Each row has a name. Each question is about the rows just above it. Places in a row count from 1.

Columns, left to right: P U N Y D R B T
[ 45  12  12 -16   2   7  37 -21] : nogug
[  5 -54   5  11 -10   6   1  20] : Gam
[ 18  43  28 -21  -3   4   4  51] : Rof
[ 39   4 -14  22  14  27  -2   5] : bamod
[  5 -54   5  11 -10   6   1  13] : Muf
[ 29  11 -34   0  26  33  22 -16] : mikir
[  6 -36  11  26 -15  -2  -8 -10] : Tebu
[  9   9 -28  -8 -23 -15 -15  40] : kava
[ 10   7 -13 -24  40 -17  -7   5] : fupe
[  6  17   2  -9 -13  -7   6  36] : bepud
[ 39   4 -14  22  14  27  38   5] : tuno
Which column holds [-21  20  51] top down?	T
Table of tags by key:
[4] -> z911
[-34] -> z960
[5] -> z95
[6] -> z184
[-11] -> z397
[-10] -> z453
Join Gam by its entry at place 3:	z95
Whose row is [ 39   4 -14  22  14  27  -2   5]?	bamod
Where do [  5 -54   5  11 -10   6   1  13] appear?	Muf

Columns, left to right: G X E C
[-14  12  13  13] : fupe
[ 27 -19 -28 -10] : bamod
[ 27 -19 -28  -2] : mikir
[ 1  2 -2  4] : kava
[ 0 -4 -4 -4] : Rof
[ 10 -42 -11 -28] : nogug
[ 13 -16 -16 -11] : Tebu
Which column holds [ 13 -10  -2   4  -4 -28] top down?	C
[ 2 -4] is in which column, read top down?	X
[-10  -2   4] is in which column, read top down?	C

Columns, left to right: H W L J M V
[ -7  11 -14   1  10 -15] -> Tebu
[ 26  -9   5 -11 -20  12] -> bepud
[-19 -13  11  34  39 -14] -> kiba
key -> tag
[-19] -> z842
[-20] -> z159
[-9] -> z714
[-8] -> z314
[39] -> z604
[10] -> z821
The tag of bepud, keyed by place 5:	z159
[-15  12] is in which column, read top down?	V

Columns, left to right: Nasur revek gokib gelar bufi Gug sumur
[ 31 -13  18 -16   7  13 -18]  bepud
[-15  34   1  -3 -23 -36  10]  kava
[-41  20 -24  23  -9 -18  18]  kiba
[-13  23   3  -3 -21 -29  13]  tuno
[ 43 -19  27 -26   6  15 -18]  fupe
[-32  24 -30  22   4  -7   0]  bamod
[ 27 -10  30 -25 -13  -8   4]  mikir
[-28  11 -27  23   9   3  -1]  Rof
[-20   0 -31  25  23  22 -10]  Gam
key -> tag
[-28] -> z251
[-2] -> z887
[10] -> z955
[-1] -> z414
Look up the entry of Rof at place 7 in the table:	z414
Which column holds this, read top down? [ 10  18  13 -18]	sumur
Which column holds this, read top down? [ -3 -26  22 -25  23  25]	gelar

Columns, left to right: K Z F A S Q
[ 15 -14  39 -40 -32  -8]  Tebu
[ 29 -36  38 -36 -39  11]  Rof
[ 16 -13  39 -41 -33  -6]  kava
[ 29 -42  32 -25 -34  18]  bepud
[ 25 -52  20 -10 -22  29]  Gam
[-41  -3  -5  16 -14 -23]  nogug
Table of tags by key:
[-6] -> z964
[29] -> z761
[-24] -> z9
[-5] -> z64
[16] -> z47
[-7] -> z885
[-23] -> z981
Join kava by its entry at place 6:	z964
Whose row is [ 25 -52  20 -10 -22  29]?	Gam
Which column holds [-14 -36 -13 -42 -52] top down?	Z
Whose row is [ 29 -36  38 -36 -39  11]?	Rof
The row with [-41  -3  -5  16 -14 -23] is	nogug

Columns, left to right: nez virip ropu veved kitop
[ -5  27 -39  31 -27] -> Gam
[-36 -16 -29 -18  23] -> Rof
[ -8  24 -40  23 -19] -> tuno
[ -9  27 -42  28 -23] -> mikir
[ -1  27 -37  32 -29] -> fupe
[ 18 -46  -2  -9  20] -> nogug
[ 15   9  -8  29 -24] -> kiba
[  2  27 -33  36 -33] -> kava
[ 15  26  -8  29 -30] -> bepud
[-47  -2 -41  -6  11] -> Tebu
[ 15   9  -8  29 -30] -> Muf
tags:
[25] -> z360
[9] -> z668
[-7] -> z269
[26] -> z399
[-8] -> z275
Look up the entry of bepud at place 2 in the table:	z399
[-29 -40] is in which column, read top down?	ropu
Which column holds [-29  20] top down?	kitop
[23 28 32 -9 29 36 29 -6 29] is in which column, read top down?	veved
Where do [-47  -2 -41  -6  11] appear?	Tebu
Which column holds [24 27] top down?	virip

Columns, left to right: bomug difem liv nusuv Suk nudu teg
[-25   7  27 -29  39 -37 -40]  kava
[-25 -16  28 -46  27 -20 -28]  tuno
[ 35  15 -35  -4  -2  12 -15]  Muf
[ 53  20 -51  -1 -11  23 -12]  nogug
Which column holds [ -2 -11] top down?	Suk
key -> tag
[-15] -> z635
[-16] -> z448
[26] -> z524
[27] -> z442
[-17] -> z277
[15] -> z561
Look up the entry of tuno at place 2 in the table:	z448

Columns, left to right: zezu bapus pog senom Misa gev Ped vos fop tute
[ -5 -28  10  -4   3  36   4  -3   6  10] = Tebu
[  0  15  11   8   9 -10  33  40  19   1] = Rof
[  0   4 -18  -5 -31   0 -19  -1   3  24] = nogug
[-21 -16  18 -20 -13   2  -2 -10 -29   5] = tuno
[ 21 -38 -10   5  -9  12  12  -1  11  -8] = mikir
[ -7   0 -13   4 -22 -17 -23  21 -24   0] = bamod
[ 19 -31  40   0   0   7   8 -16   0   7] = Muf
Which column holds this, read top down? [24  5 -8  0  7]	tute
tags:
[-31] -> z929
[3] -> z629
[0] -> z139
[-32] -> z632
[4] -> z87
[14] -> z16
[15] -> z772
Join nogug by its entry at place 2:	z87
Which row holds [ -5 -28  10  -4   3  36   4  -3   6  10]?	Tebu
Which column holds [ 18 -10 -13  40] top down?	pog
Which column holds this, read top down? [  8  -5 -20   5   4   0]	senom
Whose row is [  0  15  11   8   9 -10  33  40  19   1]?	Rof

Columns, left to right: Vugu suve goba Gize lalu San duf nomuk Galu
[  7   0   8   8   6 -19   7   5   6]  Muf
[ -9 -15 -11 -11  -7  39  -9  -6  -8]  bamod
[ -5  36  -6  -6  -4 -33  -5  -4  -4]  kiba
[  6 -19   7   8   4   0   6   4   4]  Gam
[ 6 -8 -4] is in which column, read top down?	Galu
Which column holds this, read top down? [-6  8]	Gize
key -> tag
[-7] -> z941
[-6] -> z141
[7] -> z365
[6] -> z276
[-4] -> z166
[-8] -> z143
The tag of bamod, keyed by place 5:	z941
Which row holds [ -5  36  -6  -6  -4 -33  -5  -4  -4]?	kiba
The row with [  7   0   8   8   6 -19   7   5   6] is	Muf

Columns, left to right: limov Ziv sitol kis tid mori Vav
[-16 -17   0   6 -21  14  -2] = nogug
[-16 -20   2   6 -21   2   0] = tuno
[-35  -4 -42 -13 -37  53 -16] = Tebu
[-28 -14  -3  -1 -26   0 -11] = Rof
[-27  -5  -5   0 -32  16 -13] = Muf
[-24 -27 -21   4 -36  47  -4] = bamod
[-32 -34 -31   6 -31  47   0] = bepud
[-21 -19   2   2 -26  11  -6] = kiba
[-23  -4 -28   2 -29  16 -14] = fupe
[-26 -15 -29  -8 -25  53 -11] = Gam
[-32 -20 -20   6 -40  30  -6] = mikir
[-38 -19 -35 -14 -25  53 -10] = kava
Table of tags by key:
[-36] -> z895
[-29] -> z783
[-4] -> z15
Look up the entry of fupe at place 5 in the table:	z783
Which column holds this, read top down? [-14 -11  -6 -10]	Vav
[-35  -4 -42 -13 -37  53 -16] is in which row?	Tebu
[-35 -28 -27 -24 -32] is in which column, read top down?	limov
[47 11 16] is in which column, read top down?	mori

Columns, left to right: zogob bagom nekop defo kodu rit
[-39  -5  10  13   7  16] : Rof
[-25   4  -6  31  31   8] : Tebu
[-17  -3  -6  -2  14  -4] : kava
[-17  -3  -6  -2  21  21] : bamod
[-17  -3  -6  -2  21  15] : kiba
[-17 -24   1  14  15   5] : bepud
[-20 -16  -4  21  17   6] : mikir
[-25  -3  10  15   5  14] : nogug
[-30   0   6  15  15  13] : tuno
Which column holds [-17 -20] top down?	zogob
Which column holds this, read top down? [21 15  5]	rit
Whose row is [-25   4  -6  31  31   8]?	Tebu
Which column holds this, read top down? [10  6]	nekop

